Here is a tiny trained network, its code and every weight. The questions are about switching its units off for an input and a class, where a switched-off unit gives its printed mean instead of its output.

import numpy as np


def w(rows, s, z=0):
    codes = np.array(rows[::2]) - 128.0
    scale = np.full(codes.shape[1], s)
    scale[-1] = z or s
    return codes * scale


def f(y):
    return y / 2 * (1 + np.tanh(0.7978845608 * (y + 0.044715 * y**3)))


def log_softmax(a):
    a = a - a.max(-1, keepdims=True)
    return a - np.log(np.exp(a).sum(-1, keepdims=True))


def net(x, mask):
    res = np.array(x, float).reshape(1, 5) / 4 @ E
    y = f(res @ A[0][:, :-1].T + A[0][:, -1])
    res = res + np.where(mask, y, B[0][:, -1]) @ B[0][:, :-1]
    return log_softmax(res[-1] @ U[:, :-1].T + U[:, -1])


A, B = {}, {}
E = w([
[98,59,70,92,201,201,124,252],'x0',
[113,177,20,77,58,228,42,115],'x1',
[231,95,170,3,159,146,236,53],'x2',
[228,43,33,151,76,111,148,107],'x3',
[127,201,129,56,55,182,180,215],'x4',
],0.0055)
A[0] = w([
[210,93,109,86,120,133,202,137,252],'N0',
[89,192,109,133,86,155,76,137,178],'N1',
[88,94,158,254,171,60,78,103,186],'N2',
[80,243,125,137,61,152,89,142,183],'N3',
[230,82,86,112,67,101,196,108,179],'N4',
[87,93,85,103,180,188,123,220,183],'N5',
[188,69,42,141,80,114,121,102,188],'N6',
[174,142,193,59,145,130,199,81,183],'N7',
[96,95,143,220,164,79,80,100,186],'N8',
[111,125,232,176,165,51,178,129,226],'N9',
[76,230,118,137,60,152,76,138,172],'N10',
[76,221,108,134,66,164,92,157,181],'N11',
[100,116,191,216,162,49,144,134,132],'N12',
[79,89,70,107,170,190,90,217,198],'N13',
[148,152,211,75,148,124,194,94,181],'N14',
[78,239,129,145,72,144,90,143,180],'N15',
[85,192,94,139,84,159,51,128,192],'N16',
[181,62,57,143,105,118,83,81,193],'N17',
],0.0068,0.003)
B[0] = w([
[171,105,130,102,89,174,197,144,219],'N0',
[81,184,93,112,94,108,82,126,215],'N1',
[85,93,167,255,195,54,70,109,255],'N2',
[100,209,114,118,50,81,103,128,244],'N3',
[203,100,108,149,62,141,196,106,216],'N4',
[66,96,95,71,151,183,127,209,222],'N5',
[179,78,43,203,85,163,125,92,200],'N6',
[182,184,189,50,162,158,212,67,222],'N7',
[93,96,153,218,187,81,70,102,222],'N8',
[134,127,206,142,148,73,165,170,246],'N9',
[86,207,99,117,59,82,83,118,242],'N10',
[91,187,95,113,62,106,94,152,240],'N11',
[123,97,184,183,152,63,139,173,215],'N12',
[62,100,68,79,155,186,103,189,239],'N13',
[145,173,204,69,166,131,176,99,210],'N14',
[104,178,126,137,79,92,113,124,238],'N15',
[80,188,84,104,99,115,53,114,238],'N16',
[158,88,48,191,129,157,88,70,198],'N17',
],0.0067,0.0057)
U = w([
[171,185,249,12,160,146,223,80,146],'0',
[112,89,92,166,196,138,47,26,2],'1',
[63,71,93,68,175,205,123,228,209],'2',
[111,85,230,211,189,37,137,142,45],'3',
[67,254,106,115,46,91,74,130,147],'4',
[221,66,74,153,50,160,189,94,190],'5',
],0.0066,0.00084)

Each question gives the input, the list of numbers given to net, and the class t.
The units are the neurons (one row each of A and B). Each row of codes is followed by its name. A weight is (code - 128) times the scale printed after its matrix; where a second scale follows, it is the last column's (A, B and U).
mask holds one flag per neuron, in row order. A switched-off neuron (its flag False) gives its mean, the last column of its row in B, instead of its output. The means were averaged over made-up inputs and are rounded, as every weight is.
A unit's drop is (log p(t) with every unit on - log p(t) with that unit switched off) / (log p(t) with every unit on - log p(t) with every unit switched off).
The circuit of an input: a set's keep is (log p(t) with only the set's units on - log p(t) with every unit switched off) / (log p(t) with every unit on - log p(t) with every unit switched off). Starting from the 12 units with the biggest drops (on a tie, the unit counted first), units are removed one at a time, each time the one whose removal leaves the highest keep (on an exact tie, the one counted first), for as long as the keep stays at least 0.8.
units of the circuit, in order: the units of the circuit, biggest drop first
unit that matters most: the unit with the biggest drop
top k neurons: the k neurons with the biggest drops, biggest first
drop when u is switched off: that unit's drop, to one decimal
input [8,-3,7,4,6], class 0: units of the circuit, in order	(N7)
input [0,8,0,7,3], class 5: top 2 neurons	(N6, N4)
input [5,-6,5,-3,-4], class 0: units of the circuit, in order	(N7, N14)
input [5,-6,0,8,-3], class 5: units of the circuit, in order	(N4, N6)
input [-5,-4,-2,-5,3], class 3: units of the circuit, in order	(N9, N12)
input [8,-5,5,5,-2], class 5: units of the circuit, in order	(N4, N0)
input [4,5,5,-4,2], class 2: top 2 neurons	(N5, N13)
input [-4,8,8,-8,0], class 0: top 2 neurons	(N7, N14)
input [4,-2,-5,7,2], class 2: top 2 neurons	(N13, N5)
input [-8,7,8,-5,6], class 0: top 2 neurons	(N7, N14)
input [-7,1,1,4,5], class 5: drop when N4 is switched off	0.2
input [5,2,2,4,-4], class 5: drop when N6 is switched off	0.2
input [-5,4,1,4,-1], class 5: drop when N8 is switched off	0.0
input [0,-4,1,4,0], class 5: unit that matters most	N4
